Here is a tiny trained network, its code and every weight. The questions are about switching its units off for an input and a class, where a switched-off unit gives its printed mean instead of its output.

import numpy as np


def w(rows, s, z=0):
    codes = np.array(rows[::2]) - 128.0
    scale = np.full(codes.shape[1], s)
    scale[-1] = z or s
    return codes * scale


def f(y):
    return np.maximum(y, 0)


def log_softmax(a):
    a = a - a.max(-1, keepdims=True)
    return a - np.log(np.exp(a).sum(-1, keepdims=True))


def net(x, mask):
    res = np.array(x, float).reshape(1, 3) / 4 @ E
    y = f(res @ A[0][:, :-1].T + A[0][:, -1])
    res = res + np.where(mask, y, B[0][:, -1]) @ B[0][:, :-1]
    return log_softmax(res[-1] @ U[:, :-1].T + U[:, -1])


A, B = {}, {}
E = w([
[165,104,82],'x0',
[1,202,23],'x1',
[22,14,134],'x2',
],0.0085)
A[0] = w([
[155,67,132,170],'n1',
[215,141,122,126],'n2',
[121,133,106,89],'n3',
[164,84,146,123],'n4',
[140,106,175,63],'n5',
[187,192,136,76],'n6',
[69,134,113,135],'n7',
[61,94,83,121],'n8',
[238,85,153,127],'n9',
[102,86,121,112],'n10',
[163,28,127,129],'n11',
[98,127,118,1],'n12',
[101,91,129,147],'n13',
[169,33,212,116],'n14',
[128,136,133,185],'n15',
[150,94,37,183],'n16',
[145,118,174,104],'n17',
[107,65,189,124],'n18',
[81,58,135,93],'n19',
[33,145,155,123],'n20',
[130,50,154,126],'n21',
[93,79,127,103],'n22',
[103,56,100,162],'n23',
[96,95,196,121],'n24',
[173,219,142,54],'n25',
[180,81,172,130],'n26',
[105,71,103,108],'n27',
[125,189,91,143],'n28',
[198,208,221,130],'n29',
[172,111,197,113],'n30',
[171,67,201,115],'n31',
[79,47,135,98],'n32',
[181,161,173,126],'n33',
[94,56,156,100],'n34',
[138,11,131,123],'n35',
[133,177,59,130],'n36',
[52,142,119,135],'n37',
[172,176,112,81],'n38',
[132,23,152,125],'n39',
[117,128,75,78],'n40',
[96,145,182,144],'n41',
[171,96,187,121],'n42',
],0.012,0.0072)
B[0] = w([
[96,134,208,200],'n1',
[175,106,73,206],'n2',
[99,155,180,136],'n3',
[86,203,180,186],'n4',
[104,168,120,155],'n5',
[167,187,19,189],'n6',
[72,91,191,195],'n7',
[181,112,117,212],'n8',
[99,187,211,252],'n9',
[142,187,36,168],'n10',
[113,119,207,210],'n11',
[82,213,116,132],'n12',
[102,183,139,180],'n13',
[62,191,211,255],'n14',
[140,64,186,171],'n15',
[142,17,254,183],'n16',
[75,172,157,166],'n17',
[196,113,84,200],'n18',
[126,183,10,195],'n19',
[210,23,179,211],'n20',
[192,69,48,196],'n21',
[137,188,33,176],'n22',
[118,155,140,207],'n23',
[201,70,67,183],'n24',
[110,191,37,187],'n25',
[47,141,212,218],'n26',
[159,167,94,174],'n27',
[143,21,178,187],'n28',
[226,59,64,245],'n29',
[40,153,162,208],'n30',
[28,185,182,230],'n31',
[134,191,44,205],'n32',
[240,71,70,199],'n33',
[172,183,19,192],'n34',
[250,64,113,215],'n35',
[99,123,235,186],'n36',
[99,153,241,210],'n37',
[145,212,51,168],'n38',
[247,132,46,215],'n39',
[102,219,178,150],'n40',
[218,24,128,162],'n41',
[35,154,152,210],'n42',
],0.0057,0.0096)
U = w([
[6,135,178,98],'0',
[204,19,154,241],'1',
[185,92,65,3],'2',
],0.013,0.0057)

Each question gives the input, the list of numbers given to net, and the class t.
The units are the neurons (one row each of A and B). Each row of codes is followed by its name. A weight is (code - 128) times the scale printed after its matrix; where a second scale follows, it is the last column's (A, B and U).
mask holds one flag per neuron, in row order. A switched-off neuron (its flag False) gives its mean, the last column of its row in B, instead of its output. The means were averaged over made-up inputs and are rounded, as every weight is.
A unit's drop is (log p(t) with every unit on - log p(t) with that unit switched off) / (log p(t) with every unit on - log p(t) with every unit switched off).
The circuit of an input: a set's keep is (log p(t) with only the set's units on - log p(t) with every unit switched off) / (log p(t) with every unit on - log p(t) with every unit switched off). Starting from the 12 units with the biggest drops (on a tie, the unit counted first), units are removed one at a time, each time the one whose removal leaves the highest keep (on an exact tie, the one counted first), for as long as the keep stays at least 0.8.
units of the circuit, in order: the units of the circuit, biggest drop first
most important unit: the unit with the biggest drop
k most important neurons: the k neurons with the biggest drops, biggest first
drop of u: that unit's drop, to one decimal
input [7,6,-5], class 1: units of the circuit, in order : [n16]
input [-1,-2,-1], class 0: units of the circuit, in order : [n35; n20]
input [-2,4,5], class 2: units of the circuit, in order : [n14; n26]
input [0,-1,3], class 2: 2 most important neurons : [n28; n20]
input [-7,5,-4], class 1: units of the circuit, in order : [n31; n28]
input [8,6,7], class 1: 2 most important neurons : [n16; n20]
input [-8,-8,-2], class 0: 2 most important neurons : [n31; n14]
input [4,-7,4], class 0: 2 most important neurons : [n14; n31]
input [8,8,-7], class 0: 2 most important neurons : [n36; n29]
input [2,-5,6], class 2: 3 most important neurons : [n39; n35; n21]
input [5,1,7], class 2: drop of n10 : 0.1
input [7,4,-2], class 1: drop of n31 : 0.8
input [-6,4,1], class 1: drop of n15 : 0.0
input [-8,7,-2], class 1: most important unit : n20
input [3,-4,-4], class 0: drop of n9 : 0.2
